Below are the code and all the weights of a small trained network. Each question names an input and a target symbol and asks about switching units off, where a switched-off unit gives its printed mean instead of its output.

import numpy as np


def w(rows, s, z=0):
    codes = np.array(rows[::2]) - 128.0
    scale = np.full(codes.shape[1], s)
    scale[-1] = z or s
    return codes * scale


def norm(h):
    return h / np.sqrt((h * h).mean(-1, keepdims=True) + 1e-5)


def f(y):
    return y / 2 * (1 + np.tanh(0.7978845608 * (y + 0.044715 * y**3)))


def softmax(a):
    e = np.exp(a - a.max(-1, keepdims=True))
    return e / e.sum(-1, keepdims=True)


def log_softmax(a):
    a = a - a.max(-1, keepdims=True)
    return a - np.log(np.exp(a).sum(-1, keepdims=True))


def net(x, mask):
    ids = ['αβγδεζθλμξπστφψω'.index(c) for c in x.split()]
    T = len(ids)
    res = E[ids] + P[:T]
    u = 0
    for l in range(2):
        q, k, v = (norm(res) @ M[l].T for M in (Q, K, V))
        z = softmax(np.where(np.tri(T) > 0, q @ k.T / 3**0.5, -1e9)) @ v
        res = res + np.where(mask[u], z, O[l][:, -1]) @ O[l][:, :-1]
        u += 1
        y = f(norm(res) @ A[l][:, :-1].T + A[l][:, -1])
        res = res + np.where(mask[u : u + 12], y, B[l][:, -1]) @ B[l][:, :-1]
        u += 12
    return log_softmax(norm(res)[-1] @ U[:, :-1].T + U[:, -1])


Q, K, V, O, A, B = {}, {}, {}, {}, {}, {}
E = w([
[105,172,123,119],'α',
[118,125,92,97],'β',
[120,158,110,107],'γ',
[125,180,140,87],'δ',
[93,136,68,131],'ε',
[101,151,99,127],'ζ',
[204,145,116,141],'θ',
[100,82,33,117],'λ',
[120,185,148,62],'μ',
[99,165,179,96],'ξ',
[78,58,92,14],'π',
[57,84,72,165],'σ',
[69,3,197,97],'τ',
[54,83,46,139],'φ',
[160,87,151,166],'ψ',
[151,110,244,125],'ω',
],0.0039)
P = w([
[32,177,125,115],'0',
[148,161,104,151],'1',
[172,155,87,29],'2',
[36,92,158,89],'3',
[167,146,112,156],'4',
[206,107,98,31],'5',
[39,91,155,91],'6',
[183,128,117,158],'7',
[254,50,121,37],'8',
[32,102,149,81],'9',
[168,146,110,157],'10',
],0.004)
Q[0] = w([
[163,103,82,114],'L0H0',
[19,139,122,167],'L0H0',
[254,160,103,184],'L0H0',
],0.0096)
K[0] = w([
[89,125,127,27],'L0H0',
[188,96,17,234],'L0H0',
[2,252,172,90],'L0H0',
],0.0068)
V[0] = w([
[163,174,128,117],'L0H0',
[143,149,139,119],'L0H0',
[167,255,129,123],'L0H0',
],0.0025)
O[0] = w([
[142,149,97,156,140],'L0H0',
[148,154,97,112,134],'L0H0',
[252,207,41,170,252],'L0H0',
],0.0014,0.00045)
A[0] = w([
[89,169,128,175,14],'L0N0',
[113,184,124,244,76],'L0N1',
[141,186,98,152,62],'L0N2',
[127,124,100,148,88],'L0N3',
[204,192,152,184,37],'L0N4',
[89,99,67,235,3],'L0N5',
[172,200,232,159,96],'L0N6',
[151,120,185,225,164],'L0N7',
[124,162,147,99,115],'L0N8',
[208,166,82,156,77],'L0N9',
[152,81,133,155,107],'L0N10',
[71,111,176,133,118],'L0N11',
],0.011,0.0034)
B[0] = w([
[165,160,175,126,122],'L0N0',
[27,206,163,194,188],'L0N1',
[102,125,82,81,180],'L0N2',
[158,160,121,131,114],'L0N3',
[80,254,170,128,214],'L0N4',
[36,50,106,156,139],'L0N5',
[151,132,39,208,196],'L0N6',
[109,75,216,84,142],'L0N7',
[136,117,102,168,174],'L0N8',
[135,45,97,104,254],'L0N9',
[139,107,167,118,112],'L0N10',
[80,67,78,119,201],'L0N11',
],0.014,0.0032)
Q[1] = w([
[126,16,173,129],'L1H0',
[1,8,132,124],'L1H0',
[67,203,170,203],'L1H0',
],0.01)
K[1] = w([
[209,141,172,115],'L1H0',
[173,122,252,127],'L1H0',
[50,199,176,80],'L1H0',
],0.013)
V[1] = w([
[176,193,44,47],'L1H0',
[159,200,152,236],'L1H0',
[77,168,203,3],'L1H0',
],0.0056)
O[1] = w([
[77,222,106,178,249],'L1H0',
[75,1,148,149,2],'L1H0',
[134,156,211,15,114],'L1H0',
],0.0048,0.0034)
A[1] = w([
[219,106,109,120,108],'L1N0',
[253,183,155,100,81],'L1N1',
[103,134,167,104,85],'L1N2',
[124,116,125,123,185],'L1N3',
[135,92,111,152,179],'L1N4',
[172,168,144,68,2],'L1N5',
[102,181,218,162,102],'L1N6',
[171,166,77,134,113],'L1N7',
[134,201,165,89,38],'L1N8',
[145,131,134,123,6],'L1N9',
[183,66,115,120,125],'L1N10',
[161,174,132,127,129],'L1N11',
],0.016,0.0025)
B[1] = w([
[94,148,86,71,209],'L1N0',
[254,196,119,157,244],'L1N1',
[136,108,122,101,126],'L1N2',
[148,140,130,128,148],'L1N3',
[171,161,118,116,163],'L1N4',
[131,126,97,162,171],'L1N5',
[175,84,173,140,181],'L1N6',
[161,119,154,116,253],'L1N7',
[152,169,113,77,180],'L1N8',
[86,121,128,124,105],'L1N9',
[115,72,148,146,173],'L1N10',
[114,115,101,149,174],'L1N11',
],0.029,0.0052)
U = w([
[117,46,146,96,188],'α',
[186,119,205,9,36],'β',
[105,185,83,164,79],'γ',
[152,112,184,118,187],'δ',
[92,128,178,114,208],'ε',
[189,171,138,151,117],'ζ',
[68,135,42,156,140],'θ',
[169,11,59,213,116],'λ',
[181,75,225,220,127],'μ',
[117,181,148,253,116],'ξ',
[60,221,98,27,98],'π',
[110,219,239,148,169],'σ',
[75,138,73,146,151],'τ',
[76,112,143,177,254],'φ',
[113,37,63,11,35],'ψ',
[161,144,81,176,109],'ω',
],0.013,0.0052)

Each question gives the input, a string of symbols that net reads in full, and the target symbol t.
The units are the heads (3 rows each of Q, K, V and O) and the neurons (one row each of A and B). Each row of codes is followed by its name. A weight is (code - 128) times the scale printed after its matrix; where a second scale follows, it is the last column's (O, A, B and U).
mask holds one flag per unit, layer by layer, with each layer's heads first. A switched-off unit (its flag False) gives its mean, the last column of its rows in O or B, instead of its output. The means were averaged over made-up inputs and are rounded, as every weight is.
A unit's drop is (log p(t) with every unit on - log p(t) with that unit switched off) / (log p(t) with every unit on - log p(t) with every unit switched off).
The circuit of an input: a set's keep is (log p(t) with only the set's units on - log p(t) with every unit switched off) / (log p(t) with every unit on - log p(t) with every unit switched off). Starting from the 12 units with the biggest drops (on a tie, the unit counted first), units are removed one at a time, each time the one whose removal leaves the highest keep (on an exact tie, the one counted first), for as long as the keep stays at least 0.8.
units of the circuit, in order: the units of the circuit, biggest drop first
most important unit: the unit with the biggest drop
top k neurons: the k neurons with the biggest drops, biggest first
top k neurons in layer l: the k neurons of layer l with the biggest drops, biggest first
input γ γ θ π α ω γ ω ω, target ψ: most important unit -> L0N4
input σ γ α τ γ ω π, target λ: top 2 neurons -> [L0N4 L1N0]
input γ γ γ ω γ γ γ γ γ γ, target β: top 2 neurons -> [L0N1 L0N7]
input ξ γ λ γ ξ, target ξ: top 4 neurons -> [L0N6 L0N4 L1N1 L1N0]
input γ π γ π, target π: top 3 neurons -> [L0N6 L1N1 L0N9]
input γ γ γ φ ζ α ψ π τ ξ β, target ψ: units of the circuit, in order -> [L0N9 L1N1]
input ξ γ π, target β: top 3 neurons -> [L0N9 L0N4 L0N1]
input ω π γ γ α, target σ: top 3 neurons -> [L0N1 L0N4 L1N6]
input α γ δ γ δ ζ π, target π: units of the circuit, in order -> [L1N1 L0N9]
input ζ ξ ω θ, target λ: top 2 neurons -> [L0N4 L0N11]
input τ θ σ γ γ γ τ, target ψ: top 2 neurons in layer 0 -> [L0N6 L0N11]
input φ γ α ω π γ ζ, target π: top 4 neurons -> [L1N6 L0N6 L0N9 L0N11]
input γ α φ τ φ, target θ: top 2 neurons -> [L0N5 L1N1]
input ζ γ γ φ ζ θ φ β τ ψ, target α: most important unit -> L0N11
input ψ γ γ γ, target β: top 3 neurons in layer 0 -> [L0N1 L0N4 L0N11]
input ξ π α μ, target π: top 3 neurons in layer 1 -> [L1N6 L1N1 L1N10]
input ψ ω γ α α ξ α ω, target μ: top 2 neurons in layer 0 -> [L0N7 L0N4]
input ζ ω ω γ ψ λ, target ψ: top 3 neurons in layer 0 -> [L0N4 L0N6 L0N1]
input λ γ π ε, target π: top 4 neurons -> [L0N6 L0N9 L1N1 L1N6]
input σ γ γ γ σ δ γ γ ω μ, target λ: top neuron -> [L0N4]
input δ ω φ φ λ α α ψ λ τ γ, target π: top 2 neurons -> [L0N2 L0N4]
input ξ γ σ, target β: top 3 neurons in layer 0 -> [L0N4 L0N1 L0N9]
input δ α δ α ω α α, target λ: top 4 neurons in layer 1 -> [L1N0 L1N1 L1N7 L1N8]
input λ θ α γ γ α γ θ ω ξ, target λ: top 2 neurons in layer 0 -> [L0N11 L0N4]
